Below are the code and all the weights of a small trained network. Each question names an input and a class and asks about switching units off, where a switched-off unit gives its printed mean instead of its output.

import numpy as np


def w(rows, s, z=0):
    codes = np.array(rows[::2]) - 128.0
    scale = np.full(codes.shape[1], s)
    scale[-1] = z or s
    return codes * scale


def norm(h):
    return h / np.sqrt((h * h).mean(-1, keepdims=True) + 1e-5)


def f(y):
    return np.maximum(y, 0)


def log_softmax(a):
    a = a - a.max(-1, keepdims=True)
    return a - np.log(np.exp(a).sum(-1, keepdims=True))


def net(x, mask):
    res = np.array(x, float).reshape(1, 8) / 4 @ E
    u = 0
    for l in range(2):
        y = f(norm(res) @ A[l][:, :-1].T + A[l][:, -1])
        res = res + np.where(mask[u : u + 8], y, B[l][:, -1]) @ B[l][:, :-1]
        u += 8
    return log_softmax(norm(res)[-1] @ U[:, :-1].T + U[:, -1])


A, B = {}, {}
E = w([
[125,126,132,129,132,125,128,130,129,125],'x0',
[130,128,128,126,134,122,126,133,129,130],'x1',
[126,128,124,124,133,133,127,126,131,133],'x2',
[26,110,136,14,107,56,117,56,113,161],'x3',
[133,128,126,127,129,126,128,129,124,135],'x4',
[112,66,3,183,175,74,143,124,116,106],'x5',
[129,127,132,127,131,122,129,132,129,128],'x6',
[240,159,118,72,189,101,122,7,160,68],'x7',
],0.0042)
A[0] = w([
[145,74,50,141,147,83,137,111,134,101,42],'L0N0',
[84,120,145,178,117,159,137,205,95,144,174],'L0N1',
[89,61,30,170,162,91,128,150,96,119,66],'L0N2',
[84,130,110,56,131,97,102,81,113,147,6],'L0N3',
[75,103,141,84,120,90,119,85,98,136,181],'L0N4',
[170,136,151,80,168,158,145,97,121,105,110],'L0N5',
[2,86,127,42,88,91,139,148,77,163,54],'L0N6',
[156,127,130,125,162,147,104,85,139,101,54],'L0N7',
],0.007,0.0021)
B[0] = w([
[122,89,137,93,231,232,105,134,58,130,204],'L0N0',
[125,82,80,32,88,157,142,111,121,106,225],'L0N1',
[145,179,136,175,60,47,175,111,254,160,229],'L0N2',
[187,99,105,96,88,117,178,183,142,82,208],'L0N3',
[88,225,101,79,136,104,181,112,118,121,225],'L0N4',
[118,139,126,159,47,79,108,145,170,105,201],'L0N5',
[101,133,173,243,167,166,89,113,129,140,254],'L0N6',
[63,142,163,176,151,83,145,153,101,158,176],'L0N7',
],0.0062,0.0064)
A[1] = w([
[131,124,65,121,237,128,137,108,46,108,142],'L1N0',
[176,60,142,16,112,176,66,161,90,108,4],'L1N1',
[129,146,178,198,143,99,123,100,160,96,162],'L1N2',
[140,158,83,76,146,90,148,82,189,168,63],'L1N3',
[145,47,141,49,96,165,54,135,123,90,50],'L1N4',
[154,2,80,109,71,158,134,180,173,154,76],'L1N5',
[73,128,185,117,123,242,128,145,32,131,149],'L1N6',
[180,124,175,186,169,112,68,95,138,159,137],'L1N7',
],0.0062,0.003)
B[1] = w([
[103,69,79,114,206,182,169,105,168,134,188],'L1N0',
[115,93,174,64,127,207,177,132,91,146,167],'L1N1',
[167,78,131,143,95,141,63,130,82,165,253],'L1N2',
[102,148,137,76,97,140,123,153,84,92,208],'L1N3',
[116,55,135,41,131,222,193,140,79,193,163],'L1N4',
[194,123,133,65,82,82,168,134,144,153,219],'L1N5',
[142,143,142,117,254,89,85,186,75,101,225],'L1N6',
[127,99,147,168,116,189,96,120,111,107,185],'L1N7',
],0.0078,0.0047)
U = w([
[164,82,179,13,135,180,162,202,69,166,124],'0',
[215,94,66,116,43,81,191,160,207,170,165],'1',
[231,118,190,189,56,156,24,118,100,104,148],'2',
[178,51,84,192,221,205,116,82,149,116,138],'3',
[79,179,201,156,218,105,38,180,54,136,124],'4',
[34,146,116,249,107,91,148,96,169,200,203],'5',
[118,224,181,41,52,50,122,85,116,69,136],'6',
[92,148,51,35,205,115,203,59,139,80,2],'7',
],0.012,0.00076)

Each question gives the input, the list of numbers given to net, and the class t.
The units are the neurons (one row each of A and B). Each row of codes is followed by its name. A weight is (code - 128) times the scale printed after its matrix; where a second scale follows, it is the last column's (A, B and U).
mask holds one flag per neuron, layer by layer. A switched-off neuron (its flag False) gives its mean, the last column of its row in B, instead of its output. The means were averaged over made-up inputs and are rounded, as every weight is.
A unit's drop is (log p(t) with every unit on - log p(t) with that unit switched off) / (log p(t) with every unit on - log p(t) with every unit switched off).
The circuit of an input: a set's keep is (log p(t) with only the set's units on - log p(t) with every unit switched off) / (log p(t) with every unit on - log p(t) with every unit switched off). Starting from the 12 units with the biggest drops (on a tie, the unit counted first), units are removed one at a time, each time the one whose removal leaves the highest keep (on an exact tie, the one counted first), for as long as the keep stays at least 0.8.
circuit, biggest first: the units of the circuit, biggest drop first
most important unit: the unit with the biggest drop
k most important neurons: the k neurons with the biggest drops, biggest first
top k neurons in layer l: the k neurons of layer l with the biggest drops, biggest first
input [4,4,1,6,2,-8,1,-3], class 4: circuit, biggest first : (L0N6)
input [2,3,-7,3,8,0,-6,-6], class 4: circuit, biggest first : (L0N6, L1N6)
input [7,-8,6,5,4,6,1,-4], class 5: 2 most important neurons : (L0N2, L0N6)
input [8,-5,-5,6,8,1,-8,-2], class 5: 2 most important neurons : (L0N6, L0N0)
input [-4,6,0,3,-6,-2,3,-2], class 4: 2 most important neurons : (L0N6, L0N2)
input [-2,-8,8,6,-4,0,-8,-6], class 4: circuit, biggest first : (L0N6, L1N6)
input [-2,7,8,-8,6,0,-6,4], class 2: circuit, biggest first : (L1N2, L1N0)
input [4,-6,-5,7,-5,2,-3,-4], class 5: 2 most important neurons : (L0N6, L0N0)
input [7,-6,1,-5,-4,8,-4,0], class 1: top 2 neurons in layer 1 : (L1N5, L1N6)
input [3,1,-7,2,-4,1,8,0], class 5: 4 most important neurons : (L0N6, L0N4, L0N2, L1N6)
input [-2,8,0,4,2,0,3,2], class 6: 3 most important neurons : (L0N4, L0N0, L0N3)
input [0,-2,-7,0,1,0,5,1], class 2: top 2 neurons in layer 1 : (L1N6, L1N2)
input [-4,6,3,3,-8,0,5,-2], class 4: 2 most important neurons : (L0N6, L0N2)
input [1,4,4,8,-6,-8,7,-6], class 4: circuit, biggest first : (L0N6)
input [2,0,6,1,0,-7,4,2], class 6: 3 most important neurons : (L0N6, L0N0, L0N1)
input [6,1,0,0,5,3,-6,-2], class 1: 2 most important neurons : (L0N2, L0N1)
input [-5,-1,6,7,-3,-1,4,-7], class 4: 2 most important neurons : (L0N6, L1N6)
input [-4,6,-3,0,-4,5,5,6], class 3: top 3 neurons in layer 0 : (L0N0, L0N1, L0N4)
input [7,-5,3,4,-2,0,1,3], class 6: top 2 neurons in layer 0 : (L0N5, L0N0)
input [-8,-6,5,0,-5,-3,-1,1], class 2: most important unit : L0N1
input [-4,4,4,8,-3,5,-8,-3], class 5: top 2 neurons in layer 0 : (L0N6, L0N2)
input [-2,1,8,-1,-8,1,3,1], class 3: 2 most important neurons : (L0N0, L0N6)
input [8,-3,2,-8,-8,-1,0,-4], class 0: 2 most important neurons : (L0N2, L0N1)
input [4,5,7,7,3,-1,5,-4], class 4: 3 most important neurons : (L0N6, L0N2, L1N6)
input [5,-6,-7,1,-3,2,-5,-2], class 5: 2 most important neurons : (L0N2, L0N6)
input [8,-3,-8,-2,-6,-8,1,6], class 2: top 2 neurons in layer 0 : (L0N4, L0N1)
input [-2,-2,-6,8,-2,6,2,-2], class 5: circuit, biggest first : (L0N6)
